Below are the code and all the weights of a small trained network. Each question names an input and a class and asks about switching units off, where a switched-off unit gives its printed mean instead of its output.

import numpy as np


def w(rows, s, z=0):
    codes = np.array(rows[::2]) - 128.0
    scale = np.full(codes.shape[1], s)
    scale[-1] = z or s
    return codes * scale


def f(y):
    return y / 2 * (1 + np.tanh(0.7978845608 * (y + 0.044715 * y**3)))


def log_softmax(a):
    a = a - a.max(-1, keepdims=True)
    return a - np.log(np.exp(a).sum(-1, keepdims=True))


def net(x, mask):
    res = np.array(x, float).reshape(1, 4) / 4 @ E
    y = f(res @ A[0][:, :-1].T + A[0][:, -1])
    res = res + np.where(mask, y, B[0][:, -1]) @ B[0][:, :-1]
    return log_softmax(res[-1] @ U[:, :-1].T + U[:, -1])


A, B = {}, {}
E = w([
[221,105,88,175,162,236],'x0',
[167,255,15,58,98,128],'x1',
[227,61,153,81,36,77],'x2',
[99,94,14,250,63,86],'x3',
],0.0065)
A[0] = w([
[211,81,153,81,56,89,55],'N0',
[185,245,42,57,96,126,35],'N1',
[103,109,42,227,39,106,154],'N2',
[143,128,146,124,110,101,22],'N3',
[189,96,110,165,153,212,47],'N4',
[40,193,128,158,219,170,87],'N5',
[38,136,166,94,114,41,98],'N6',
[31,139,174,96,104,45,108],'N7',
[155,152,192,59,177,151,42],'N8',
[162,165,190,56,176,152,46],'N9',
[150,152,202,54,172,163,21],'N10',
[150,147,185,52,178,154,47],'N11',
[38,138,175,96,106,38,92],'N12',
[149,149,186,64,173,151,50],'N13',
[220,76,157,73,49,83,10],'N14',
[191,96,119,157,174,207,59],'N15',
[193,96,122,162,173,218,18],'N16',
[191,101,121,160,164,213,28],'N17',
[38,130,167,94,108,44,97],'N18',
[219,92,156,81,53,87,72],'N19',
[196,97,122,162,181,207,54],'N20',
[54,202,114,152,225,166,75],'N21',
[101,2,235,175,164,128,8],'N22',
[151,148,191,55,177,156,19],'N23',
[48,189,123,154,219,167,81],'N24',
],0.0068,0.0015)
B[0] = w([
[90,69,78,108,97,169,223],'N0',
[9,190,250,253,62,172,254],'N1',
[119,94,75,199,210,25,249],'N2',
[122,130,105,128,108,146,125],'N3',
[172,175,86,118,115,116,181],'N4',
[104,62,72,86,94,171,199],'N5',
[181,179,74,107,106,136,213],'N6',
[187,180,75,106,108,138,220],'N7',
[116,113,89,175,152,86,191],'N8',
[113,115,98,175,152,87,197],'N9',
[116,117,89,174,147,83,197],'N10',
[116,113,89,174,155,89,191],'N11',
[181,181,75,111,105,136,219],'N12',
[112,109,77,196,171,66,182],'N13',
[74,58,62,107,85,182,233],'N14',
[169,178,86,111,104,130,182],'N15',
[169,183,81,118,99,131,184],'N16',
[169,180,87,113,103,125,178],'N17',
[195,188,76,110,101,135,213],'N18',
[99,75,90,114,108,163,230],'N19',
[172,177,86,116,100,132,186],'N20',
[94,58,88,98,94,172,196],'N21',
[44,220,211,237,58,171,252],'N22',
[112,114,86,187,159,77,189],'N23',
[96,58,68,83,89,175,192],'N24',
],0.0082,0.0048)
U = w([
[39,205,211,201,73,167,116],'0',
[131,76,80,174,237,3,122],'1',
[101,2,89,50,95,200,124],'2',
[253,226,96,75,108,131,131],'3',
[149,104,210,74,199,125,255],'4',
[165,102,213,55,197,111,70],'5',
[165,103,194,72,199,114,67],'6',
],0.0092,0.0091)

Each question gives the input, the list of numbers given to net, and the class t.
The units are the neurons (one row each of A and B). Each row of codes is followed by its name. A weight is (code - 128) times the scale printed after its matrix; where a second scale follows, it is the last column's (A, B and U).
mask holds one flag per neuron, in row order. A switched-off neuron (its flag False) gives its mean, the last column of its row in B, instead of its output. The means were averaged over made-up inputs and are rounded, as every weight is.
A unit's drop is (log p(t) with every unit on - log p(t) with that unit switched off) / (log p(t) with every unit on - log p(t) with every unit switched off).
The circuit of an input: a set's keep is (log p(t) with only the set's units on - log p(t) with every unit switched off) / (log p(t) with every unit on - log p(t) with every unit switched off). Starting from the 12 units with the biggest drops (on a tie, the unit counted first), units are removed one at a time, each time the one whose removal leaves the highest keep (on an exact tie, the one counted first), for as long as the keep stays at least 0.8.
units of the circuit, in order: the units of the circuit, biggest drop first
top k neurons: the k neurons with the biggest drops, biggest first
drop when u is switched off: that unit's drop, to one decimal
input [3,-5,-6,-1], class 2: top neuron => [N1]
input [-4,0,5,1], class 2: units of the circuit, in order => [N14 N0]
input [-3,-7,-8,1], class 2: top 2 neurons => [N5 N24]
input [-4,3,-2,0], class 3: top 2 neurons => [N22 N14]
input [-3,6,7,-6], class 2: top 2 neurons => [N14 N22]
input [-1,8,2,-7], class 0: top 2 neurons => [N1 N2]
input [-8,3,8,-7], class 2: top 4 neurons => [N14 N0 N19 N2]
input [-4,3,-4,-4], class 1: top 2 neurons => [N22 N14]
input [4,7,-5,-7], class 0: drop when N1 is switched off => 2.8
input [-1,0,2,1], class 4: drop when N5 is switched off => 0.1
input [4,-7,2,-1], class 0: drop when N9 is switched off => 0.0
input [-2,6,7,-8], class 1: drop when N10 is switched off => 0.1
